Below are the code and all the weights of a small trained network. Each question names an input and a class and asks about switching units off, where a switched-off unit gives its printed mean instead of its output.

import numpy as np


def w(rows, s, z=0):
    codes = np.array(rows[::2]) - 128.0
    scale = np.full(codes.shape[1], s)
    scale[-1] = z or s
    return codes * scale


def norm(h):
    return h / np.sqrt((h * h).mean(-1, keepdims=True) + 1e-5)


def f(y):
    return np.maximum(y, 0)


def log_softmax(a):
    a = a - a.max(-1, keepdims=True)
    return a - np.log(np.exp(a).sum(-1, keepdims=True))


def net(x, mask):
    res = np.array(x, float).reshape(1, 6) / 4 @ E
    u = 0
    for l in range(4):
        y = f(norm(res) @ A[l][:, :-1].T + A[l][:, -1])
        res = res + np.where(mask[u : u + 4], y, B[l][:, -1]) @ B[l][:, :-1]
        u += 4
    return log_softmax(norm(res)[-1] @ U[:, :-1].T + U[:, -1])


A, B = {}, {}
E = w([
[177,192,171,168,138,153,21],'x0',
[98,254,215,104,107,115,174],'x1',
[109,137,119,128,125,117,121],'x2',
[155,112,145,133,130,134,145],'x3',
[75,142,102,206,235,150,172],'x4',
[112,141,111,112,133,121,119],'x5',
],0.0095)
A[0] = w([
[113,1,113,75,70,112,12,60],'L0N1',
[145,164,142,202,206,130,111,5],'L0N2',
[69,11,84,202,250,221,19,61],'L0N3',
[185,182,182,55,132,125,69,172],'L0N4',
],0.0063,0.0015)
B[0] = w([
[73,150,218,112,180,254,113,213],'L0N1',
[122,204,59,88,112,189,161,183],'L0N2',
[237,132,42,118,91,82,159,253],'L0N3',
[134,76,105,129,150,53,99,207],'L0N4',
],0.0085,0.0065)
A[1] = w([
[86,102,133,117,119,193,126,148],'L1N1',
[93,254,148,164,177,181,205,5],'L1N2',
[111,66,90,133,127,139,146,118],'L1N3',
[106,142,168,132,190,120,150,28],'L1N4',
],0.0074,0.0028)
B[1] = w([
[73,17,241,143,48,155,94,176],'L1N1',
[75,72,225,98,102,255,55,254],'L1N2',
[14,37,69,99,149,56,85,192],'L1N3',
[13,187,40,243,172,157,196,153],'L1N4',
],0.0072,0.0045)
A[2] = w([
[169,158,227,135,72,103,20,1],'L2N1',
[77,76,158,28,64,161,213,172],'L2N2',
[203,12,124,78,71,162,30,123],'L2N3',
[139,188,186,51,2,24,151,119],'L2N4',
],0.0082,0.0027)
B[2] = w([
[135,6,152,125,189,125,140,215],'L2N1',
[101,196,29,233,46,139,207,245],'L2N2',
[45,216,164,136,108,166,148,254],'L2N3',
[208,159,95,201,163,35,107,225],'L2N4',
],0.011,0.0075)
A[3] = w([
[107,149,168,76,131,171,46,57],'L3N1',
[59,56,92,74,164,149,254,254],'L3N2',
[117,150,161,182,122,116,118,82],'L3N3',
[110,130,147,59,134,58,112,123],'L3N4',
],0.0092,0.0032)
B[3] = w([
[233,204,230,1,213,203,72,184],'L3N1',
[125,57,186,27,147,73,132,254],'L3N2',
[252,86,44,59,56,90,60,169],'L3N3',
[107,128,207,151,35,55,49,140],'L3N4',
],0.0064,0.0068)
U = w([
[5,119,154,133,74,185,159,157],'0',
[192,182,60,187,103,115,121,247],'1',
[127,153,222,97,151,220,42,199],'2',
[185,104,208,169,156,64,38,3],'3',
[114,47,68,77,160,97,157,25],'4',
],0.015,0.0036)

Each question gives the input, the list of numbers given to net, and the class t.
The units are the neurons (one row each of A and B). Each row of codes is followed by its name. A weight is (code - 128) times the scale printed after its matrix; where a second scale follows, it is the last column's (A, B and U).
mask holds one flag per neuron, layer by layer. A switched-off neuron (its flag False) gives its mean, the last column of its row in B, instead of its output. The means were averaged over made-up inputs and are rounded, as every weight is.
A unit's drop is (log p(t) with every unit on - log p(t) with that unit switched off) / (log p(t) with every unit on - log p(t) with every unit switched off).
The circuit of an input: a set's keep is (log p(t) with only the set's units on - log p(t) with every unit switched off) / (log p(t) with every unit on - log p(t) with every unit switched off). Starting from the 12 units with the biggest drops (on a tie, the unit counted first), units are removed one at a time, each time the one whose removal leaves the highest keep (on an exact tie, the one counted first), for as long as the keep stays at least 0.8.
circuit, biggest first: the units of the circuit, biggest drop first
unit that matters most: the unit with the biggest drop
k most important neurons: the k neurons with the biggest drops, biggest first
k most important neurons of layer l: the k neurons of layer l with the biggest drops, biggest first
drop when u is switched off: that unit's drop, to one decimal
input [-5,2,2,-8,-8,-4], class 1: unit that matters most -> L2N4
input [3,2,-7,7,-7,0], class 3: circuit, biggest first -> (L2N4; L2N1)
input [-4,1,-6,-8,-7,-7], class 1: 2 most important neurons of layer 1 -> (L1N2; L1N3)
input [5,2,-2,-4,-8,-7], class 3: 3 most important neurons -> (L2N4; L1N2; L2N1)
input [-5,1,-7,-5,-2,-8], class 1: 2 most important neurons -> (L2N2; L1N2)
input [-3,0,-3,-2,2,1], class 4: 2 most important neurons of layer 0 -> (L0N1; L0N2)
input [2,3,4,-8,-6,0], class 3: circuit, biggest first -> (L2N1; L2N4)
input [-2,-7,-7,2,0,7], class 0: 2 most important neurons -> (L0N1; L2N3)
input [-7,1,2,-8,0,-8], class 1: 3 most important neurons -> (L2N2; L0N1; L1N2)
input [7,1,4,-8,-1,2], class 3: 2 most important neurons of layer 2 -> (L2N2; L2N1)
input [-1,6,3,1,-7,3], class 1: 3 most important neurons -> (L2N2; L2N4; L3N2)
input [3,1,8,-4,8,7], class 2: 4 most important neurons -> (L1N2; L2N2; L2N4; L0N4)
input [3,2,-2,-7,5,2], class 2: 2 most important neurons -> (L1N2; L2N2)
input [1,8,-4,-6,3,-3], class 2: circuit, biggest first -> (L1N2)
input [3,3,0,3,-5,-4], class 3: 2 most important neurons -> (L2N1; L2N2)
input [4,2,1,-5,-2,5], class 3: 2 most important neurons of layer 2 -> (L2N2; L2N1)
input [1,5,-1,1,4,0], class 2: 3 most important neurons of layer 1 -> (L1N2; L1N3; L1N1)
input [-4,0,2,0,7,-7], class 4: 4 most important neurons -> (L0N1; L2N3; L3N2; L0N3)
input [1,-8,8,-8,-3,6], class 2: 3 most important neurons -> (L0N1; L2N2; L3N1)
input [-2,-8,-2,8,-2,3], class 0: circuit, biggest first -> (L2N3)
input [-2,4,3,5,-8,-2], class 1: 2 most important neurons of layer 2 -> (L2N4; L2N2)
input [2,3,-5,7,-2,-8], class 3: 2 most important neurons of layer 2 -> (L2N2; L2N1)
input [1,4,-4,-4,4,6], class 2: 2 most important neurons of layer 2 -> (L2N3; L2N2)
input [-1,-5,4,-4,-6,8], class 0: drop when L2N2 is switched off -> 0.4
input [-8,4,4,-3,-7,2], class 1: drop when L2N4 is switched off -> 0.2
input [-7,1,-8,-8,-5,-6], class 1: drop when L1N2 is switched off -> 0.4
input [-5,-8,4,3,-2,-2], class 0: circuit, biggest first -> (L2N3)
input [-5,2,-5,0,-1,8], class 1: drop when L0N1 is switched off -> 0.4
input [6,5,6,-7,-8,-1], class 3: 3 most important neurons of layer 2 -> (L2N4; L2N1; L2N2)
